Below is a small trained network, with its code and all its weights. Each question gives an input and a class and asks what happens when units are switched off, that is, made to give their printed mean instead of their output.

import numpy as np


def w(rows, s, z=0):
    codes = np.array(rows[::2]) - 128.0
    scale = np.full(codes.shape[1], s)
    scale[-1] = z or s
    return codes * scale


def norm(h):
    return h / np.sqrt((h * h).mean(-1, keepdims=True) + 1e-5)


def f(y):
    return y / 2 * (1 + np.tanh(0.7978845608 * (y + 0.044715 * y**3)))


def log_softmax(a):
    a = a - a.max(-1, keepdims=True)
    return a - np.log(np.exp(a).sum(-1, keepdims=True))


def net(x, mask):
    res = np.array(x, float).reshape(1, 7) / 4 @ E
    u = 0
    for l in range(3):
        y = f(norm(res) @ A[l][:, :-1].T + A[l][:, -1])
        res = res + np.where(mask[u : u + 14], y, B[l][:, -1]) @ B[l][:, :-1]
        u += 14
    return log_softmax(norm(res)[-1] @ U[:, :-1].T + U[:, -1])


A, B = {}, {}
E = w([
[133,130,129,130,131,122,122],'x0',
[126,83,103,54,168,40,200],'x1',
[72,129,122,126,77,80,92],'x2',
[142,192,202,155,119,50,131],'x3',
[75,163,136,103,251,145,91],'x4',
[127,67,254,24,99,151,78],'x5',
[135,128,128,131,129,122,124],'x6',
],0.0074)
A[0] = w([
[244,110,155,134,158,162,180,97],'L0N0',
[165,66,133,108,160,33,190,30],'L0N1',
[95,107,125,141,42,104,133,46],'L0N2',
[118,199,143,139,106,154,91,8],'L0N3',
[155,90,73,101,104,153,145,239],'L0N4',
[71,225,130,92,141,190,94,44],'L0N5',
[150,228,196,126,112,82,177,117],'L0N6',
[50,162,156,150,197,119,82,132],'L0N7',
[136,173,83,180,143,124,168,20],'L0N8',
[67,169,127,74,192,135,112,137],'L0N9',
[161,134,171,121,158,172,167,1],'L0N10',
[86,140,102,104,34,78,76,101],'L0N11',
[214,175,126,155,79,166,73,27],'L0N12',
[2,156,89,99,91,65,47,62],'L0N13',
],0.01,0.0042)
B[0] = w([
[210,181,136,148,114,171,219,190],'L0N0',
[48,115,102,108,129,116,187,212],'L0N1',
[171,141,116,135,113,122,203,154],'L0N2',
[70,94,125,170,52,194,112,138],'L0N3',
[139,131,59,106,113,87,122,253],'L0N4',
[125,75,94,164,96,131,200,185],'L0N5',
[175,117,2,41,66,151,60,204],'L0N6',
[191,50,115,155,159,97,137,236],'L0N7',
[59,193,121,116,161,170,157,179],'L0N8',
[195,87,102,166,142,108,166,236],'L0N9',
[147,216,176,131,167,178,166,125],'L0N10',
[205,171,147,149,192,177,184,180],'L0N11',
[73,67,98,161,91,132,192,174],'L0N12',
[198,195,139,97,162,206,196,196],'L0N13',
],0.0096,0.0047)
A[1] = w([
[181,107,38,74,91,155,100,168],'L1N0',
[80,202,162,104,160,180,67,1],'L1N1',
[141,91,130,135,12,81,186,74],'L1N2',
[140,133,151,226,114,178,97,114],'L1N3',
[172,144,158,158,99,134,225,136],'L1N4',
[82,89,233,55,101,133,85,92],'L1N5',
[53,120,85,76,159,98,144,113],'L1N6',
[89,126,106,68,158,89,161,83],'L1N7',
[93,118,35,89,160,188,128,151],'L1N8',
[70,99,168,232,91,175,79,89],'L1N9',
[42,90,176,155,150,150,118,72],'L1N10',
[148,87,254,70,111,131,161,96],'L1N11',
[156,188,68,141,131,149,179,118],'L1N12',
[96,176,54,175,142,112,117,104],'L1N13',
],0.0098,0.0067)
B[1] = w([
[178,133,188,126,134,111,8,255],'L1N0',
[64,109,136,185,201,143,139,120],'L1N1',
[102,30,148,157,181,78,134,175],'L1N2',
[119,53,56,10,79,157,180,157],'L1N3',
[131,106,176,128,162,117,198,207],'L1N4',
[11,163,143,149,186,230,78,148],'L1N5',
[71,117,111,117,1,123,111,163],'L1N6',
[135,95,106,79,54,184,139,158],'L1N7',
[140,142,198,87,48,105,77,224],'L1N8',
[117,23,65,36,49,157,163,152],'L1N9',
[102,160,113,169,86,87,104,120],'L1N10',
[14,185,133,172,239,159,83,167],'L1N11',
[114,152,235,151,142,152,120,225],'L1N12',
[38,147,165,195,139,131,79,168],'L1N13',
],0.009,0.0086)
A[2] = w([
[174,166,129,71,110,119,68,61],'L2N0',
[224,154,150,172,69,248,47,68],'L2N1',
[172,180,154,68,149,180,196,3],'L2N2',
[198,44,182,49,179,152,83,131],'L2N3',
[73,253,33,229,86,76,155,76],'L2N4',
[95,153,95,24,140,81,165,11],'L2N5',
[102,117,71,12,192,54,180,49],'L2N6',
[77,148,110,47,105,89,201,100],'L2N7',
[140,36,31,151,184,93,93,125],'L2N8',
[134,155,56,30,164,144,89,8],'L2N9',
[183,90,40,182,138,212,89,125],'L2N10',
[159,129,203,222,65,31,94,142],'L2N11',
[209,47,175,107,209,128,133,175],'L2N12',
[241,118,108,171,226,71,99,113],'L2N13',
],0.0071,0.0045)
B[2] = w([
[210,156,129,106,85,111,63,138],'L2N0',
[202,120,63,76,118,142,98,189],'L2N1',
[161,217,156,107,116,254,156,134],'L2N2',
[68,216,103,169,125,113,95,243],'L2N3',
[14,191,120,84,185,196,67,145],'L2N4',
[203,109,109,59,79,119,184,127],'L2N5',
[145,65,63,87,72,85,194,146],'L2N6',
[112,108,162,158,78,225,155,154],'L2N7',
[108,86,201,190,139,41,121,152],'L2N8',
[181,66,134,247,185,171,81,116],'L2N9',
[136,105,133,93,97,56,191,155],'L2N10',
[136,52,174,141,220,105,80,187],'L2N11',
[96,176,153,216,102,123,147,253],'L2N12',
[114,79,184,131,52,97,133,194],'L2N13',
],0.0084,0.0065)
U = w([
[106,68,22,58,45,164,184,179],'0',
[18,190,134,131,199,158,54,49],'1',
[163,53,170,191,163,56,145,47],'2',
[195,137,115,82,95,98,6,31],'3',
[195,211,138,105,152,206,195,11],'4',
[115,120,174,124,101,127,105,253],'5',
],0.012,0.0039)

Each question gives the input, the list of numbers given to net, and the class t.
The units are the neurons (one row each of A and B). Each row of codes is followed by its name. A weight is (code - 128) times the scale printed after its matrix; where a second scale follows, it is the last column's (A, B and U).
mask holds one flag per neuron, layer by layer. A switched-off neuron (its flag False) gives its mean, the last column of its row in B, instead of its output. The means were averaged over made-up inputs and are rounded, as every weight is.
A unit's drop is (log p(t) with every unit on - log p(t) with that unit switched off) / (log p(t) with every unit on - log p(t) with every unit switched off).
The circuit of an input: a set's keep is (log p(t) with only the set's units on - log p(t) with every unit switched off) / (log p(t) with every unit on - log p(t) with every unit switched off). Starting from the 12 units with the biggest drops (on a tie, the unit counted first), units are removed one at a time, each time the one whose removal leaves the highest keep (on an exact tie, the one counted first), for as long as the keep stays at least 0.8.
units of the circuit, in order: the units of the circuit, biggest drop first
top k neurons: the k neurons with the biggest drops, biggest first
k most important neurons of layer l: the k neurons of layer l with the biggest drops, biggest first
input [-4,-1,5,5,-2,7,-4], class 1: units of the circuit, in order	[L1N11]
input [-4,5,4,-4,4,-6,8], class 1: top 2 neurons	[L1N13 L0N6]
input [-7,2,-8,-3,6,4,2], class 4: 3 most important neurons of layer 1	[L1N2 L1N0 L1N13]
input [-8,7,-1,8,8,8,-7], class 1: top 3 neurons	[L1N11 L0N4 L1N5]
input [5,-3,-4,-6,4,-2,5], class 3: units of the circuit, in order	[L1N8 L2N1]
input [7,3,-8,6,-4,-2,-5], class 4: 2 most important neurons of layer 0	[L0N0 L0N1]
input [-3,7,-4,-8,-2,-7,-6], class 3: units of the circuit, in order	[L1N8 L1N0 L0N5]
input [2,-5,7,-4,7,3,3], class 2: units of the circuit, in order	[L0N7 L0N9]
input [3,-2,-8,1,3,6,1], class 4: units of the circuit, in order	[L0N0 L0N10]
input [-2,-8,-3,-1,-4,8,8], class 0: units of the circuit, in order	[L0N12 L1N3 L1N12]
input [7,-8,-1,7,-8,-3,8], class 0: units of the circuit, in order	[L1N3 L0N12]
input [-1,3,-1,6,-5,-1,-6], class 3: units of the circuit, in order	[L0N6 L1N0]
input [1,0,-8,-7,-4,5,-4], class 4: top 3 neurons	[L0N0 L0N6 L0N10]
input [-2,-2,-4,-6,6,2,7], class 2: top 2 neurons	[L0N9 L0N6]
input [-4,-2,-3,7,1,-1,2], class 3: units of the circuit, in order	[L0N6]
input [-3,2,-1,6,-6,-7,-3], class 1: 2 most important neurons of layer 0	[L0N8 L0N7]
input [6,4,7,5,0,-8,-1], class 1: top 2 neurons	[L1N13 L2N4]
input [4,-5,-2,4,-7,-5,5], class 2: top 2 neurons	[L0N12 L1N2]
input [2,-6,2,-8,-3,-3,1], class 3: top 2 neurons	[L0N4 L1N0]
input [-4,5,1,1,-4,0,-7], class 0: units of the circuit, in order	[L0N1]
input [-7,-6,8,-6,8,5,-1], class 2: 3 most important neurons of layer 2	[L2N12 L2N10 L2N8]
input [-8,-8,6,-1,8,-8,-3], class 0: top 2 neurons	[L1N3 L0N3]
input [-6,-8,-4,-6,-6,7,-2], class 0: units of the circuit, in order	[L0N12 L1N12 L1N3]
input [-1,7,8,-6,2,1,0], class 4: 3 most important neurons of layer 0	[L0N13 L0N11 L0N6]
input [5,-7,-2,7,-2,-6,7], class 0: 3 most important neurons of layer 0	[L0N3 L0N12 L0N4]
input [-8,3,5,-6,-8,6,-6], class 2: top 2 neurons	[L1N2 L0N2]
input [-7,-5,0,-7,7,2,-8], class 2: most important neuron of layer 0	[L0N7]
